B =
[[ 12.1   9.9  17.7  15.1  -1.7  11.3  19.8 -22.9 -45.6   2.3  23.7]
 [  0.4  13.7  20.6  -0.4 -27.1  -1.9  19.4  -4.3 -26.6 -18.8  18.3]
 [ 27.4  13.5  28.2  31.0  32.8  50.2  41.8 -32.7 -24.4  25.9  15.1]
 [ 17.7  10.9  13.8  24.5  16.6  26.7  17.4 -30.9 -39.9  21.3  18.4]
 [ 22.7  27.5  20.8  12.8 -19.2  21.8  30.0 -11.1  -5.3  39.0  16.2]
 [ 21.8  10.2  14.7  11.1  15.7  12.0  33.4 -18.8 -28.5 -13.0  19.4]
 [ 18.4  16.9   9.3  11.8  -3.1   5.6   9.1   1.2   4.8   6.7  12.4]
 [ 22.1  19.7  33.1  17.1   3.6  38.5  48.8 -18.4 -13.0  13.8  15.3]
 [ 22.2  16.3  16.2  12.7   3.7  11.7  29.3 -16.2 -22.9   4.5  20.4]
 [  7.2   3.6  16.7  19.1  25.2  18.3   8.6  -5.1  -7.2 -30.7   8.6]
 [ 19.4  17.1  15.5   3.5 -11.3   4.0  34.2  -9.9 -17.7  -0.1  19.8]
 [ 31.3   9.6  27.6  51.4  66.7  60.6  18.3 -29.0 -20.3  -3.0  15.0]
 [ 33.9  18.2  19.8  27.1  26.4  35.7  29.4 -10.8   7.2  17.3  12.3]
 [ 13.5  15.2  27.8  24.0   7.2  36.8  24.3 -15.2 -13.3   8.7  12.8]]
Indices start at 1.
row 1 col 1: 12.1
row 14 col 7: 24.3
row 4 col 7: 17.4
row 11 col 4: 3.5
row 10 col 5: 25.2
row 4 col 5: 16.6
row 12 col 7: 18.3
row 14 col 10: 8.7
row 2 col 11: 18.3
row 1 col 5: -1.7
row 13 col 2: 18.2
row 5 col 10: 39.0
row 6 col 11: 19.4
row 1 col 10: 2.3
row 9 col 7: 29.3
row 9 col 3: 16.2
row 11 col 8: -9.9
row 12 col 8: -29.0
row 4 col 9: -39.9
row 9 col 4: 12.7
row 2 col 10: -18.8
row 7 col 8: 1.2
row 2 col 2: 13.7
row 6 col 7: 33.4
row 1 col 9: -45.6
row 13 col 10: 17.3
row 9 col 11: 20.4
row 4 col 2: 10.9
row 11 col 5: -11.3
row 12 col 4: 51.4
row 14 col 2: 15.2
row 2 col 1: 0.4
row 2 col 7: 19.4
row 13 col 1: 33.9
row 9 col 8: -16.2
row 13 col 5: 26.4
row 1 col 7: 19.8

grid =
[[ 70.5 -64.0  46.9   6.2  66.0  16.0  12.1   1.5  22.6 -50.8  38.1]
 [ 15.1  26.9  33.5  -8.8  19.7  26.2  20.9  13.9 -66.3  28.1  -4.6]
 [-39.3 -60.4 -14.9   2.2 -51.5 -18.6 -10.4  44.2 -52.2 -89.4 -12.5]
 [-49.7 -21.9   4.5 -30.3  52.0  66.0 -42.2   5.0 -76.4 -22.4  40.1]
 [ 20.9 -65.4 -33.3 -45.4  81.8  22.2 -17.0  -3.4 -17.6 -10.3  15.6]]
Rows and columns are counted from 1.
(1, 1) -> 70.5
(1, 9) -> 22.6
(1, 6) -> 16.0
(1, 2) -> -64.0
(2, 3) -> 33.5
(1, 11) -> 38.1
(5, 7) -> -17.0
(2, 7) -> 20.9
(4, 4) -> -30.3
(4, 7) -> -42.2
(4, 9) -> -76.4
(5, 4) -> -45.4
(4, 1) -> -49.7
(3, 1) -> -39.3
(5, 10) -> -10.3
(2, 1) -> 15.1
(1, 3) -> 46.9
(5, 1) -> 20.9
(5, 2) -> -65.4
(4, 8) -> 5.0
(5, 6) -> 22.2
(3, 4) -> 2.2
(1, 8) -> 1.5
(4, 3) -> 4.5
(3, 5) -> -51.5
(5, 9) -> -17.6
(3, 7) -> -10.4
(2, 2) -> 26.9
(3, 9) -> -52.2
(5, 3) -> -33.3

arr =
-175	-306	406	-636	-785	340	-364	-395	-374	160	-557
-921	-712	-271	-100	-14	-378	-442	-473	-527	-757	-575
-414	62	-313	-75	-235	-531	-814	-801	-765	-9	-343
-407	-474	-210	-345	-317	-232	-250	-272	-348	-406	-360
-359	-489	-147	-412	-270	-215	-186	-207	-432	-377	-346
-340	-486	-232	-381	-345	-292	-170	-193	-519	-408	-364
-349	-480	-394	-442	-308	-331	-228	-228	-318	-429	-386
-602	-343	-663	-205	-505	-204	-637	-595	658	-535	-551
89	-516	-490	-663	-433	-391	285	296	-342	-465	-244
-412	-481	14	-362	-341	-73	-253	-285	-353	-361	-481
-377	-466	-75	-354	-312	-172	-224	-257	-437	-360	-377
151	267	-391	-235	-605	-306	-513	-512	70	146	9
-295	-499	-573	-537	328	-600	-33	23	-315	-582	-219
-332	-2	-958	334	-329	-932	-466	-496	-263	-539	252
-272	-543	113	-461	-65	-208	30	-10	-827	-330	-247
-193	-440	-723	-566	493	-782	42	117	-404	-588	-91
Rows and columns are counted from 1.
row 1 col 1	-175
row 11 col 11	-377
row 16 col 6	-782
row 7 col 2	-480
row 6 col 9	-519
row 6 col 5	-345
row 14 col 6	-932
row 2 col 6	-378
row 1 col 11	-557
row 15 col 1	-272
row 16 col 11	-91
row 8 col 1	-602
row 9 col 7	285
row 7 col 10	-429
row 2 col 11	-575
row 10 col 1	-412
row 1 col 9	-374
row 4 col 5	-317
row 9 col 6	-391
row 8 col 2	-343
row 7 col 4	-442
row 16 col 9	-404
row 2 col 4	-100
row 15 col 3	113
row 3 col 8	-801
row 5 col 2	-489
row 11 col 10	-360
row 5 col 4	-412
row 14 col 2	-2
row 12 col 4	-235
row 9 col 8	296
row 1 col 6	340
row 8 col 6	-204
row 3 col 2	62
row 11 col 1	-377
